(in the rows, 128 means zero)
Facts:
γ b <- trubris plutrur vepa stebrom flelo ditas seklo kiskubus gretim zoleskos lakam klumus flavo koga librok skudol plotrok ploplos kloskek grustek plofo bidrol brarem droderus soklis klalivol nupi katope floflur grofu brazi brestadre plebur zimatik tidru kluna poflal tumom vatron flazur volom gruvidum grofol pebru noski trabam stodin
γ a <- drekes zofe drestu feto kegan tranu stetekla rituli nestul distu trupafo flevo kedri somom pustek bodro suzer trumen tugre flaklal dopluk dotor flaskistim petapar nuklom flarak lakagrur braplo kiflukes fuplon plaplu brotrur tukenen vugen gida drela safla flotul sekil stabrek rifir girar teklus matrevol drovi miflon brodretra poklus brerer miskan skotre nadrerel drimil stuzogruk sadristis triplor brise zukam tranom nefufo mekik niskugik fopedrus tiflan brerasku
drekes φ: petapar dopluk flotul somom trupafo valer
kegan φ: klaskur klamik trira nestul flavo lakagrur
tranu φ: koga pebru skotre
gagri φ: plotrok somom safla nupi
stebrom φ: ploplos klaskur gretim
flelo φ: dopluk gamok
rituli φ: flotul stetekla
ditas φ: ploplos matrevol
flevo φ: koga klipor vepa
regel φ: mekik drestu bripe zododa
kedri φ: naplu sakur nestul kloskek
kiskubus φ: gruvidum feto nestul tugre
skotrakek φ: zofe
dibis φ: fopedrus
pleko φ: niskugik braplak gretim
bodro φ: mekik brerer
nuklom φ: soklis
braplo φ: brerasku minaflum
kiflukes φ: loplal sadristis
fuplon φ: pluska zododa triplor vatron gida
drikar φ: loplal trabam
bidrol φ: patrar
vidine φ: ploplos
stabrek φ: trabam flaklal
teklus φ: grustek flavo
drovi φ: klipor tidru
brodretra φ: plutrur brestadre broke poklus
trumul φ: lakam seklo pebru
floflur φ: dugruplum braplak lakagrur
grofu φ: zododa librok zofe
ketamu φ: makle suzer
dritim φ: klusibom robrupar flaskistim tukenen nupi
nadrerel φ: vatron
brutra φ: katope zukam
tumom φ: drimil matrevol
brise φ: rifir noski
tranom φ: miboflan
volom φ: bripe distu
nefufo φ: zoleskos
tiflan φ: flarak grustek plaplu
{trubris brarem flotul skotre} ω miboflan
{drekes stebrom miboflan grofu grefla trabam} ω pleten
{plutrur brerer} ω mobrusik
{zofe stetekla soklis zododa drimil noski} ω siskom
{drestu triplor} ω grefla
{feto} ω klusibom
{kegan vepa skudol kluna} ω brutra
{tranu regel kloku pleko grustek dritim} ω gradim
{gagri fuplon vugen} ω sakur
{flelo gida} ω valer
{rituli katope} ω trotir
{nestul flaklal dopluk lakagrur poflal} ω pluska
{distu pluska bidrol girar gruvidum} ω dadol
{ditas ploplos} ω skotrakek
{trupafo zoleskos bodro tugre stabrek grofol} ω dritim
{flevo petapar sekil floflur} ω regel
{seklo pustek klumus tidru brise} ω patrar
{kedri brotrur tukenen klalivol rifir sadristis pebru} ω gekliza
{kiskubus brodretra poklus miskan} ω makle
{gretim tumom tranom} ω klamik
{skotrakek} ω klaskur
{somom flarak drovi dugruplum} ω mumi
{lakam braplo stuzogruk valer} ω braplak
{gekliza mekik tiflan} ω drebem
{suzer plaplu nadrerel plebur volom} ω klipor
{trumen zimatik} ω gagri
{flavo flazur nefufo} ω broke
{koga droderus matrevol brerasku} ω zododa
{bripe} ω ketamu
{librok drela} ω bripe
{dotor brestadre zukam} ω drikar
{plotrok naplu} ω gamok
{flaskistim nupi} ω trira
{nuklom safla klipor} ω vidine
{kloskek} ω pleko
{kiflukes tridrul} ω skepluk
{plofo miflon stodin} ω naplu
{drikar} ω minaflum
{teklus trira} ω pufuflis
{brazi} ω trumul
{klamik niskugik} ω dibis
{vatron} ω tridrul
{robrupar trotir} ω loplal
{fopedrus} ω robrupar

Known rows:
[119 139 158 127 108 138 110 114 128 154 125 152 103 124 139 139 121 162
 132 113 113 136 156  70 129 110 119 135 112 135 148 128 103]: gruvidum
[143  93 123 121 112  98 136 122 110 115 124 109 101 145 111 108 134 131
 108 111 147 132 117 131 114 134 115 132 141 163 127 121 167]: rifir
[141 104 128 131 125  97 153 120 112 123 126 118 115 141 115 117 137 121
 110 110 144 134 110 140 118 139 123 131 147 157 146 116 172]: tranom
[181 146 182 129 111  94 170 131  78 130  58 112 187 136 141 149 174 110
 124 158 123 133  90 190 135 200 122 147 190  78 197  94 149]: bodro
[100 149 165 138 125 125 119 105 127 158 119 155 114 126 139 128 122 170
 127 120 113 139 147  85 138 112 122 135 112 139 135 128 110]: stodin
[130 131  88 119 133 173 120 158 151 103 166 124 146 112 137 133 132  95
 153 148 126 107 133 124 128 115 144 122 117  98 100 144  85]: naplu
[151 153 138 167 132 121  77 122 108 152  77 135 185 106 145 176 105 134
 127 154  76 144 161 121 172 135 114 114  77  55 182 106 109]: grustek
[150 100 124 126 119  93 138 119 104 117 114 113 111 142 115 115 138 125
 110 116 148 137 115 138 118 137 112 135 133 154 138 115 168]: zukam
[110 140  99 124 147 171 130 153 157 106 163 125 145 122 137 122 131 101
 152 153 128 108 121 136 130 118 151 123 123 107  85 147  86]: pufuflis
[136 136  37 188 163 158 101 172 136 106 157  99 252  70 134 157  94  55
 129 169  69  83 149 171 184 128 153  70  97  25 125 127  97]: pleko
[147 104 125 128 122  91 147 117 107 120 121 120 116 140 115 117 141 124
 112 110 146 138 115 138 119 134 113 136 137 156 145 115 172]: drela
[108 143 108 111 140 152 109 158 158 106 143 120 147 113 142 122 149 115
 145 152 128 113 117 142 132 113 136 127 129 102  84 161  91]: bripe
[ 96 151 172 125 120 106 103 110 130 159 103 155 118 117 145 128 140 181
 118 116 111 142 142  93 138 106 110 138 123 133 137 142 114]: librok
[151 182 210 143 109 131 130 109  85 160  50 152 179 129 162 158 144 148
 146 178  99 138 134 129 158 176 118 152 129  59 175  94  75]: zoleskos
[144 101 126 127 118  99 145 122 110 119 123 112 115 141 116 117 135 125
 112 115 144 136 116 141 117 136 119 133 141 154 141 116 170]: stuzogruk
[101 148 163 138 124 130 115 110 130 159 120 151 113 127 138 128 120 167
 125 123 109 135 147  86 136 117 125 129 116 139 134 128 108]: kluna
[158  98 117 130 115 112 166 133 109 125 146 118 123 131 111 133 135 105
 113  96 138 120 116 126 111 134 131 121 158 146 178 111 177]: kegan
[101 144 162 129 113 128 115 111 139 155 109 156 115 136 142 130 117 165
 132 120 117 150 174  98 140 130 107 120 101 136 120 132 101]: seklo
[ 96 143 158 138 121 128 115 107 131 157 127 150 110 121 138 123 117 170
 120 120 109 132 151  82 137 111 122 129 117 142 126 131 107]: poflal

Rows:
No name comes twice in this set of rows, the named rows included.
[149 188 142 128 151 187 170 145 119 124 113 133 214 112 148 159 129  78
 162 194 118  96 100 198 142 176 170 136 167  38 126 111  68] => dritim
[183 144 169 148 112  95 167 110  80 118  79 106 186 124 148 147 165  94
 140 171 115 146  96 177 131 218 139 167 168  92 198  87 161] => stabrek
[ 97 144  98 139 150 162 127 136 169 102 185 119 147 102 147 121 138  93
 161 159 113 123 116 130 124 136 169 143 130 121  97 151 110] => drikar
[159  99 120 130 115 102 161 124 108 122 138 122 119 133 114 128 139 111
 112  99 141 126 117 126 113 131 122 130 147 150 170 111 173] => teklus
[144  97 121 126 115 110 161 128 117 122 145 116 105 138 110 119 135 119
 111  99 143 123 116 126 107 135 130 128 159 166 155 117 174] => tiflan
[ 99 144 105 127 150 169 155 151 172 114 170 141 155 129 138 125 135  90
 158 142 133 120 141 152 133 135 145 112 122 111  85 148  92] => trumul
[ 99 146 110 121 149 155 129 157 164 114 157 127 151 114 141 122 150 110
 147 146 126 107 111 143 130 114 150 122 144 107  94 158  99] => skotrakek
[133 109 124 140 125  85 146 102 119 118 141 114 119 121 124 116 146 115
 122 116 132 151 111 131 112 153 134 155 144 167 157 120 194] => kiflukes
[103 155 100 115 162 180 149 140 157 123 171 138 145 107 125 128 101 104
 145 139 136  92 114 158 119 113 168 121 146 114  78 145  98] => gagri
[154 136 126 120  82  84 162 109 133 110 120  78 128 162 128  95 129 146
 135  88 167 141 157 181 131 129 125 124 118 162 135 137 134] => skotre
[102 136 102 113 138 158 107 165 165 106 152 113 144 113 138 116 140 116
 143 151 120 104 121 141 129 116 144 115 144 105  76 165  89] => pluska

The same things again, as new rows of numbers:
Known rows:
[147 111  88 149 167  56 149 125  88 143 150 103 115 138 102 112 176 118
 152  86 123 128 131 118 138 187 102 148 141 104 125 157 147 128 140 122]: valer
[139 160 105 103 137 135 134 132 120 153 108 128 106 166 147 150 133 156
  93 153 146 132 107 144 120 111 124 128  83 158  98 132 109 101 172 101]: nefufo
[146 140  72 113  99 166 132 107 146 156  83 114 105 133  90 151 145 167
  86 203 143 113 141 146 160  55 104 112 166  86 131 111  75 116 200 151]: sadristis
[151 135  81  88 113 171 135 106 140 128  61 114  85 138  85 155 137 171
  91 220 157 111 134 159 136  58 114 144 143  97 127 109  86 135 191 129]: kedri
[106 104  92  93  95 168 181 104 207 172 145 147 127 113  84 112 167 147
 135 187 120 124 161 104 130  80 122 187 182  57 135  65 124 168 181 153]: pebru
[ 75 139 133 152 136 161 157 183 201 181 204 162 117  96 126 155 139 153
 171  75  95 169 178  91  57 102 132 159 117 135  97 132  98 162 148 101]: brarem
[147 154 110 128 125 136 125 138 129 153 118 118 128 146 149 141 140 134
  83 142 133 137 109 127 132 100 115 105  98 151 103 142 109  98 170 121]: flarak
[ 85 140  67 155 146 163 162 150 172 220 154 163 168 145 137  64 145 108
  72 131  99 170 135 120  77 147 162 162  92  75  51 119 215 166 175 132]: poflal
[144 157 109 126 122 135 126 136 126 160 119 119 127 149 149 141 139 135
  86 140 132 137 108 127 135 102 114 104 100 150 101 140 109  93 172 120]: vugen
[133 158 102  94 131 134 127 135 109 167 105 140  93 159 144 144 141 147
  96 146 142 130 117 149 138 101 126 116  81 171  96 127 121 109 172  89]: fuplon
[100 108 127 118 120 138 176 139 196 182 178 160 133 141 164 129 178  99
 117 126  93 136 124  91 122 152 131 165 101 121 116  89 137 144 166 117]: noski
[138 144 116 105 103 128 121 137 120 170 117 144 108 149 165 149 159 110
  87 134 128 132 117 129 167  97 116  92  81 166 102 127 117  92 169 102]: zofe
[ 96 119 114 121 131 141 167 142 184 193 176 161 124 126 142 109 170 111
 123 118  96 137 135 101 124 136 134 158 114 130 111  93 152 166 165 111]: vatron
[101 120 117 129 131 140 170 144 194 192 172 149 136 133 153 112 165 119
 126 121  97 133 123  98 106 149 133 169 118 115 115  97 139 160 164 116]: nupi
[132 122  96 160 173  69 143 142  90 134 169 111 105 116  84 134 162 136
 172  64 123 149 161 115 114 160 100 142 141 117 116 174 128 129 134 115]: pleten
[148 104  76 139 157  73 152 110  93 133 139 101 105 123  69 115 178 125
 151 116 129 124 148 123 152 156  98 152 167  83 135 146 140 138 151 136]: drebem
[138 123  66 159 178  69 146 125  78 152 146 111 129 141  91  91 167 113
 127  93 126 148 138 127 127 181 115 145 129  90  94 167 184 131 146 130]: dadol
[154 146  80 170 181  66 152 107  69 128 193 124 116 145 108 113 168 109
 153 116 133 120 122 113 145 172 107 147 162 132 139 158 155 147 137 121]: gradim
[144 111  89 148 170  59 150 121  85 137 157 104 113 133  93 113 177 116
 148  89 124 135 136 117 144 179 102 147 139 109 124 156 151 128 143 123]: pufuflis

Rows:
No name comes twice in this set of rows, the named rows included.
[142 158 105 106 137 128 130 136 123 165  98 117 109 169 157 143 131 162
 100 145 143 121  94 146 112 123 125 131  89 152 103 133 102 104 170  96] => rituli
[146 136 129 109 100 124 132 135 136 155 118 129 126 164 185 164 159 111
  82 142 126 131  99 119 151 120 110 105  75 152 109 128  99  68 170 115] => brerasku
[ 96 118 114 121 132 141 167 142 186 191 179 159 126 125 142 110 170 110
 121 120  95 140 135 100 125 137 133 158 114 130 112  94 152 164 167 114] => librok
[148  98 115 111 143  42 167 105  91 124 168 120 128 156 116 127 190 104
 155  89 134 140 129  96 157 185  91 157 119 116 124 137 151  82 137 132] => klipor
[ 74 137 126 112 154 171 176 172 177 169 198 138  90 114 127 154 126 142
 156 127  85 171 160 109  81 138 152 197  98 133  95 121 117 159 163  82] => stebrom
[150  96  65 131 145  86 152  99  99 130 121  98  96 115  49 116 179 136
 155 141 133 115 159 131 160 136  95 159 195  58 146 135 130 148 158 145] => gekliza
[164 227  93 172 137 144 125 113  98 150 187 154 134 172 186 137 123 126
 100 192 149 101  76 121 132  92 130 109 148 187 136 144 109 136 155 111] => trupafo
[127 126 101 165 173  71 138 150  93 133 174 112 102 110  80 143 157 144
 184  52 123 156 170 112 104 152  99 141 141 120 112 181 119 129 130 111] => grefla
[117 177 104 147 172 162 182 113 157 142 231 189 115 158 160 127 148 111
 126 191 123 114 103 102  95 138 153 193 130 172 138  95 156 211 155  97] => floflur
[ 95  96 135  80 122 131 185 135 187 177 165 175 103 162 175 148 186 100
 125 134 102 125 119 104 128 170 135 183  71 139 118  72 139 143 165  89] => volom
[147 147 119 119 107 127 126 138 134 164 113 122 127 161 179 152 150 125
  89 141 128 125  97 126 139 117 114 107  89 145 109 135  97  82 168 114] => stetekla
[139  92 101 123 146  49 145 121  80 147 151 133  94 140 117 127 202  85
 148  82 118 127 141 118 179 181 100 132 115 126 125 141 159 118 138 104] => zododa

The same things again, as new rows of numbers:
Known rows:
[ 93  90 153  79 219  94 126 103 122 149 112 104 124 149 148 138 148  84
 155 147  86 150 178 148 140 167  44 144 165 112 129 140 149 128 122  67
 165 148 121 102 119 106 152 181]: pebru
[127 124  97 128 183 109 158  87  97 177 117 129 114 108 136 106 139 117
 164 141  83 138 141 141 110 111 120 143 146  55 113  74  89 119 119  98
 114 147 123 112 112 125 138 162]: kiflukes
[118 144  96 119 177 102 146  92 101 177 125 133 123 103 104  98 130 113
 171 124  86 121 140 147 121 115 120 169 148  57 110 109  89 118 105  95
 111 145 108 120 106 125 121 161]: nadrerel
[133 107 137 189 160 100 168  93 179 117 120  96  87 136  90 122 133  47
 148 128  92 113 157 140 133 110  50 207  99  97 135 124 146 144 104  97
 148 119 120 107 124 134 180 158]: tridrul
[138 107 154 179 169 118 150  81  96 124 132 102 128 159 104 155 145  80
 170 146  81 115 148 129 133 169  76 142 114 104 112 140 142 140 101  63
 199 129 122 154 125 119 162 186]: stebrom
[132 108 138 186 158 100 169  93 179 118 120  96  87 136  89 121 134  48
 149 128  92 114 157 140 133 109  52 205  98  99 136 124 148 144 103  96
 149 118 120 109 123 135 181 158]: mumi
[130 134  97 108 170 108 154  91  97 178 121 129 119 103 128 102 133 117
 165 134  84 135 141 143 115 122 121 146 148  55 112  76  90 118 118  96
 113 142 122 112 116 124 135 165]: braplo
[102 112 154  87 218 114 124  84 172 133 130 110 127 158  93 121 137  56
 173 143  72 108 170 138 148 134  44 152 162 109 112 140  99 142  98  64
 135 151 110 108 128 127 163 161]: koga
[103 100 155 101 146 111 125  80 128 118 141 106 127 157 121 169 130  64
 173 140  82 108 165 133 147 167  64 149 108 109 125 141 125 141 120  64
 183 147 115 126 122 119 157 181]: ploplos
[115 120  96 100 150 110 135  90  95 176 144 128 125 104 129 106 121 116
 163 131  86 124 159 147 132 102 121 164 155  57 111  93  96 118 122  98
 114 141 125 113 113 130 129 164]: flaskistim
[135 120 140 187 159 103 169  95 178 119 114  98  86 132  90 122 140  48
 148 130  92 115 147 139 130 112  49 201  99  89 136 111 146 143 102  96
 147 114 119 110 125 134 181 159]: ketamu
[123 119  97 105 169 106 141  89  95 177 129 127 117 105 133 101 126 117
 167 133  85 131 146 143 115 119 123 147 148  57 111  79  91 119 118  96
 115 145 123 111 111 126 131 163]: trumen
[135  95 154 191 217 119 130  80  95 119 151 103 126 159 113 149 148  90
 159 145  81 120 170 129 131 153  76 143 142 112 110 140 147 143  98  64
 198 143 125 155 114 131 161 186]: trubris
[115 124  96 106 169 106 129  86 115 174 122 132 126 105 101  99 124 111
 173 114  80 113 140 150 130  97 117 164 152  55 111  84  88 118 108  98
 112 149 117 104 112 131 144 158]: brerasku
[139 159 144 180 132 112 170  96 177 125 103  94  87 141  90 172 140  46
 129 103  90 109 171 155 132 103  46 212 152 109 135  73 149 143 115  86
 183 108 110  99 124 139 179 163]: dritim
[104 113 154 115 195 115 127  82 138 130 136 115 126 159 117 165 145  65
 168 147  79 115 172 132 144 156  50 146 139 107 119 139 126 142 105  65
 172 148 114 129 122 121 148 176]: plofo
[121 120 154 119 136 111 131  80 137 122 113 107 126 159 146 171 129  50
 162 143  75 110 179 151 132 161  55 145 155 113 120 105 140 143 121  63
 195 148 109 113 111 128 158 175]: grustek
[133 100 142 187 135  97 169  88 180 116 114  89  87 130  90 130 121  46
 160 114  92 111 156 140 131 135  67 210  93  97 135 135 146 144 112  87
 158 117 121 110 124 133 179 158]: dugruplum
[137 135  99 121 137 104 169  91 100 180 103 126 126  99 128 105 121 105
 168 133  83 132 140 142 106 152 123 148 140  53 113  76  91 117 121  75
 116 133 123 126 119 113 120 169]: kegan

Rows:
No name comes twice in this set of rows, the named rows included.
[105 124  97 117 177  99 129  89 101 173 136 134 122 108 108  97 123 112
 172 117  86 116 149 150 125 108 122 183 150  62 110 125  87 118 107  96
 112 148 108 114 101 129 123 158] => zofe
[108 137 153 104 168 118 134  85 136 162 139 118 128 158 103 170 146  70
 164 147  78 113 171 134 149 145  45 151 155 103 117 139 139 141 103  63
 172 141 120 137 127 121 146 181] => flelo
[130 104 147 160 196  99 146  97 180 117 122  87  87 131  88 102 125  48
 160 115  91 109 159 144 137  96  46 213 115  95 133 123 143 144  98  94
 125 128 118 100 128 138 182 157] => klipor
[138 159 146 189 133  99 170  96 175 120 104 116  86 147  90 165 143  45
 132 106  92 113 169 155 119 135  51 214 128 112 135  75 150 142 105  83
 178 109 105 105 110 138 180 162] => regel
[139 153 150 181 132 102 169  90 179 118  99  89  87 137  90 169 130  45
 147  99  91 109 148 155 122 150  57 204 101 106 136  73 149 143 121  77
 183 109 109 102 125 136 182 164] => pleko
[103 116  98 105 163  98 135  87  95 179 153 113  93 113 149 106 121 113
 160 135  91 136 167 131 110 147 123 177 124  56 115 117  93 123 130  86
 115 135 116 124 104 123 112 166] => distu
[127 132  98 105 168 108 146  90  97 178 120 130 122 104 119 100 130 115
 169 129  83 125 140 144 118 113 119 150 151  55 111  78  88 118 113  97
 113 145 121 112 116 126 135 161] => nuklom
[137 140  98 118 130 100 163  83  98 176 104 123 117 115 151 165 117  88
 152 114  80 121 176 156 100 132 123 151 166  92 112  73  98 120 134  74
 131 143 115 103  99 132 139 162] => tugre
[119 104 130 193 169  96 166  93 178 117 136 112  87 143  89 108 129  46
 150 124  94 112 169 142 133 117  61 215  96 108 134 139 146 143 102  96
 147 117 108 117 109 136 177 158] => bripe
[100 114  96  86 136 108 133  85  93 179 157  83 100 111 151 146 116 115
 148 134  92 132 175 130 126 123 123 199 132  52 120 101 114 133 137  84
 117 126 126 119 120 126 112 170] => dopluk
[113 118  96  96 142 112 132  90  95 178 149 127 125 102 129 108 119 120
 160 128  87 120 166 149 137  98 120 176 159  59 111  99 100 119 124  97
 116 140 126 112 111 131 127 165] => somom
[131 121 153 189 218 118 145  82  94 130 146 125 126 159 101 132 150  81
 161 146  85 123 166 130 133 164  60 144 139 110 110 140 142 139  98  63
 198 132 110 157 109 124 137 185] => grofu
[135 149  96 102 134 106 156  86  95 176 114 123 109 116 147 154 127 108
 154 111  82 123 164 155 107 123 121 147 164  84 112  73  96 120 131  91
 128 140 113 101 104 135 159 166] => sekil

The same things again, as new rows of numbers:
Known rows:
[140 157 107 118  76 158 133 155 101 163 142 177 123 148 142  88 124 158
 167 108 106 106  83 190 192 125 118 109]: brazi
[179 138 147 120 101 177 146 130 104 133 111 138 102  92 119 183  67 158
 117 137  63 111  92 154 191 116 135 124]: drovi
[119 166 107 105  56 171 136 158 118 179 122 189 115 145 130 110 113 174
 168 103 108 116  87 190 185 122 112  92]: floflur
[133 150 139 129  98 167 127 145 115 160  92 149 123 114 131 118 132 148
 124 128 101 100  98 148 200 125 111 129]: braplak
[178 142 133 129 102 181 133 136 114 136 116 143 113  86 122 178  63 148
 110 130  66 115 103 156 193 112 134 128]: braplo
[148 147 143 131  99 172 126 138 104 166 102 140 119 115 135 117 132 148
 134 124  96 103  97 150 213 114 120 135]: minaflum
[137 150 142 125  97 167 131 148 110 156  90 151 113 111 130 117 135 148
 123 123 100 102 101 145 200 130 118 125]: klamik
[119 162 102 120  74 152 131 159 117 159 134 185 132 149 137  87 124 154
 151 113 110 100  84 190 180 137 107 107]: gretim
[142 149 144 123  98 167 132 147 103 155  93 150 105 111 130 115 137 147
 123 120  99 104 101 143 206 131 123 127]: naplu
[141 157 107 118  76 158 132 155 101 162 143 177 124 147 142  87 124 159
 167 109 106 105  83 189 192 124 118 108]: stodin
[165 147 132 130 102 174 134 132 116 134 119 142 112  90 116 174  67 138
  96 132  69 110 104 159 192 124 132 142]: zukam
[142 156 104 119  81 160 129 152 105 154 149 179 130 145 137  84 126 159
 157 108  99 105  82 194 198 123 126  95]: droderus
[146 146 144 133  96 170 127 138  99 168 110 137 102 110 135 108 134 136
 127 112  93 104 102 146 217 119 129 142]: loplal
[184 146 125 112 115 185 137 137 114 127 112 150 129  82 130 180  70 148
 108 132  70 116 106 160 199 118 135 138]: rituli
[137 150 142 125  96 167 131 149 110 157  90 151 114 111 130 116 135 148
 123 123 100 102 101 144 201 129 117 126]: trira
[155 161  88 125  64 154 146 156  98 167 138 184 109 159 135  94 114 159
 175 107 104  95  66 183 216 124 118 118]: brarem
[158 158  98 121  84 159 120 158  97 146 146 182 133 146 128  90 125 170
 173 120 108 112  83 194 199 112 125  84]: volom
[150 148 125 117 131 156 154 126 122 129 117 156 106  75 134 178  80 145
 114 144  59 126 116 165 192 133 126 156]: tukenen
[145 143 142 130 107 164 136 138 105 167 101 144 111 108 142 120 135 155
 150 130  91 112 100 149 210 112 118 132]: drebem

Rows:
No name comes twice in this set of rows, the named rows included.
[122 153 105 119  94 136 149 149 105 166 145 185 105 135 154  89 133 166
 190 120  93 120  92 190 185 125 112 114] => klalivol
[172 143 132 121 100 181 139 150 119 128 101 158 107  80 121 181  66 153
 107 127  68 116 107 148 178 122 132 111] => kegan
[166 144 157 140 103 187 118 145  99 138 110 137 111  94 131 164  59 121
 115 107  81 114 123 157 171 139 135 158] => flaklal
[109 171 111 103  58 160 140 154 108 170 129 187  98 147 121  98 123 161
 150  99 109 112  91 191 190 143 120 109] => kloskek
[176 142 130 128 105 181 131 134 117 131 119 144 117  85 116 176  66 147
 100 131  63 114 102 158 195 115 137 123] => nuklom
[154 145 141 130 102 174 126 139 106 161 103 142 123 112 134 117 131 153
 134 124  94 106  96 150 216 111 125 123] => siskom
[151 141 132 129 121 154 151 128 119 135 119 151  93  77 130 179  74 149
 124 142  56 127 112 158 185 122 127 142] => brotrur
[180 139 129 133 102 185 130 136 119 143 118 142 120  86 127 181  59 148
 116 129  64 115 102 155 191 104 131 126] => brodretra
[145 145 139 136  98 172 123 136 110 172 104 137 125 115 137 118 127 146
 134 125  96 102  96 151 213 111 117 137] => broke
[132 151 139 127  96 166 129 146 115 158  90 151 120 114 130 118 133 147
 121 127 101 100  99 147 198 129 111 128] => klaskur
[160 147 133 133  93 171 135 140 101 168  98 144 112 119 133 122 126 152
 144 123  96 100  88 146 225 112 121 134] => pleten

